Below is a small trained network, with its code and all its weights. Each question gives an input and a class and asks what happens when units are switched off, that is, made to give their printed mean instead of their output.

import numpy as np


def w(rows, s, z=0):
    codes = np.array(rows[::2]) - 128.0
    scale = np.full(codes.shape[1], s)
    scale[-1] = z or s
    return codes * scale


def norm(h):
    return h / np.sqrt((h * h).mean(-1, keepdims=True) + 1e-5)


def f(y):
    return np.maximum(y, 0)


def log_softmax(a):
    a = a - a.max(-1, keepdims=True)
    return a - np.log(np.exp(a).sum(-1, keepdims=True))


def net(x, mask):
    res = np.array(x, float).reshape(1, 2) / 4 @ E
    u = 0
    for l in range(2):
        y = f(norm(res) @ A[l][:, :-1].T + A[l][:, -1])
        res = res + np.where(mask[u : u + 15], y, B[l][:, -1]) @ B[l][:, :-1]
        u += 15
    return log_softmax(norm(res)[-1] @ U[:, :-1].T + U[:, -1])


A, B = {}, {}
E = w([
[107,86,3,232,142],'x0',
[159,152,33,39,205],'x1',
],0.0055)
A[0] = w([
[105,160,3,201,98,85],'0.n0',
[118,140,131,122,129,79],'0.n1',
[181,239,131,78,210,118],'0.n2',
[165,204,159,130,70,151],'0.n3',
[202,160,135,142,87,59],'0.n4',
[149,138,120,132,121,91],'0.n5',
[78,120,93,175,93,127],'0.n6',
[230,171,134,145,83,110],'0.n7',
[49,173,226,136,112,34],'0.n8',
[124,136,61,175,222,4],'0.n9',
[111,179,98,140,106,8],'0.n10',
[108,119,82,122,165,125],'0.n11',
[204,74,216,48,171,125],'0.n12',
[72,171,160,166,67,117],'0.n13',
[60,94,146,194,58,20],'0.n14',
],0.0052,0.0025)
B[0] = w([
[85,178,154,143,198,253],'0.n0',
[119,108,107,127,89,128],'0.n1',
[167,124,138,169,1,245],'0.n2',
[91,46,107,132,164,195],'0.n3',
[97,151,89,141,121,131],'0.n4',
[134,96,95,139,116,128],'0.n5',
[59,124,167,128,201,203],'0.n6',
[78,143,96,141,137,145],'0.n7',
[158,89,82,119,169,204],'0.n8',
[144,165,200,181,71,193],'0.n9',
[159,164,96,108,102,128],'0.n10',
[191,133,183,170,89,186],'0.n11',
[47,108,87,193,184,243],'0.n12',
[202,144,87,108,140,206],'0.n13',
[204,137,147,119,177,210],'0.n14',
],0.0052,0.0035)
A[1] = w([
[76,232,139,110,5,195],'1.n0',
[63,109,153,196,2,4],'1.n1',
[180,198,31,23,131,61],'1.n2',
[155,207,146,140,85,101],'1.n3',
[137,163,158,101,243,227],'1.n4',
[100,116,178,41,107,67],'1.n5',
[82,144,156,90,140,7],'1.n6',
[129,126,233,82,135,134],'1.n7',
[101,80,236,187,109,148],'1.n8',
[57,148,174,50,146,25],'1.n9',
[152,61,82,50,162,111],'1.n10',
[41,154,190,33,137,3],'1.n11',
[84,152,103,132,94,23],'1.n12',
[122,218,218,161,124,81],'1.n13',
[61,59,92,144,91,140],'1.n14',
],0.0079,0.0028)
B[1] = w([
[94,81,70,121,180,176],'1.n0',
[145,129,145,2,119,165],'1.n1',
[212,201,244,150,73,210],'1.n2',
[123,98,126,78,153,149],'1.n3',
[88,67,119,84,99,215],'1.n4',
[109,111,106,179,134,177],'1.n5',
[110,137,88,154,144,141],'1.n6',
[115,139,89,198,165,205],'1.n7',
[166,187,125,102,104,255],'1.n8',
[64,94,70,209,166,167],'1.n9',
[133,126,120,79,140,161],'1.n10',
[101,101,70,202,161,178],'1.n11',
[135,116,132,114,139,129],'1.n12',
[170,121,110,70,119,181],'1.n13',
[125,102,116,77,150,155],'1.n14',
],0.0082,0.0065)
U = w([
[72,128,63,251,197,201],'0',
[235,193,175,144,103,208],'1',
[115,66,92,14,152,213],'2',
[93,99,155,139,81,17],'3',
[77,109,163,134,89,12],'4',
[93,104,167,135,117,21],'5',
[90,119,130,131,80,2],'6',
],0.018,0.0069)

Each question gives the input, the list of numbers given to net, and the class t.
The units are the neurons (one row each of A and B). Each row of codes is followed by its name. A weight is (code - 128) times the scale printed after its matrix; where a second scale follows, it is the last column's (A, B and U).
mask holds one flag per neuron, layer by layer. A switched-off neuron (its flag False) gives its mean, the last column of its row in B, instead of its output. The means were averaged over made-up inputs and are rounded, as every weight is.
A unit's drop is (log p(t) with every unit on - log p(t) with that unit switched off) / (log p(t) with every unit on - log p(t) with every unit switched off).
unit that matters most: the unit with the biggest drop
top k neurons: the k neurons with the biggest drops, biggest first
k most important neurons of layer l: the k neurons of layer l with the biggest drops, biggest first
drop when u is switched off: that unit's drop, to one decimal
input [-2,-3], class 2: unit that matters most -> 0.n8
input [1,3], class 2: top 2 neurons -> (0.n9; 0.n13)
input [3,-1], class 2: 2 most important neurons of layer 1 -> (1.n2; 1.n4)
input [2,-1], class 2: 2 most important neurons of layer 1 -> (1.n4; 1.n2)
input [1,-3], class 2: 2 most important neurons of layer 0 -> (0.n2; 0.n14)
input [3,-3], class 2: 3 most important neurons of layer 0 -> (0.n2; 0.n12; 0.n6)
input [-2,4], class 1: top 2 neurons -> (1.n2; 0.n9)
input [-4,4], class 0: 2 most important neurons of layer 0 -> (0.n13; 0.n8)
input [0,0], class 2: 4 most important neurons of layer 0 -> (0.n13; 0.n6; 0.n11; 0.n0)
input [-2,6], class 1: drop when 1.n2 is switched off -> 1.2
input [-5,8], class 1: drop when 1.n2 is switched off -> 3.4
input [-6,-3], class 0: drop when 1.n8 is switched off -> 0.0
input [-1,8], class 1: drop when 1.n2 is switched off -> 0.6
input [2,-7], class 1: unit that matters most -> 0.n14
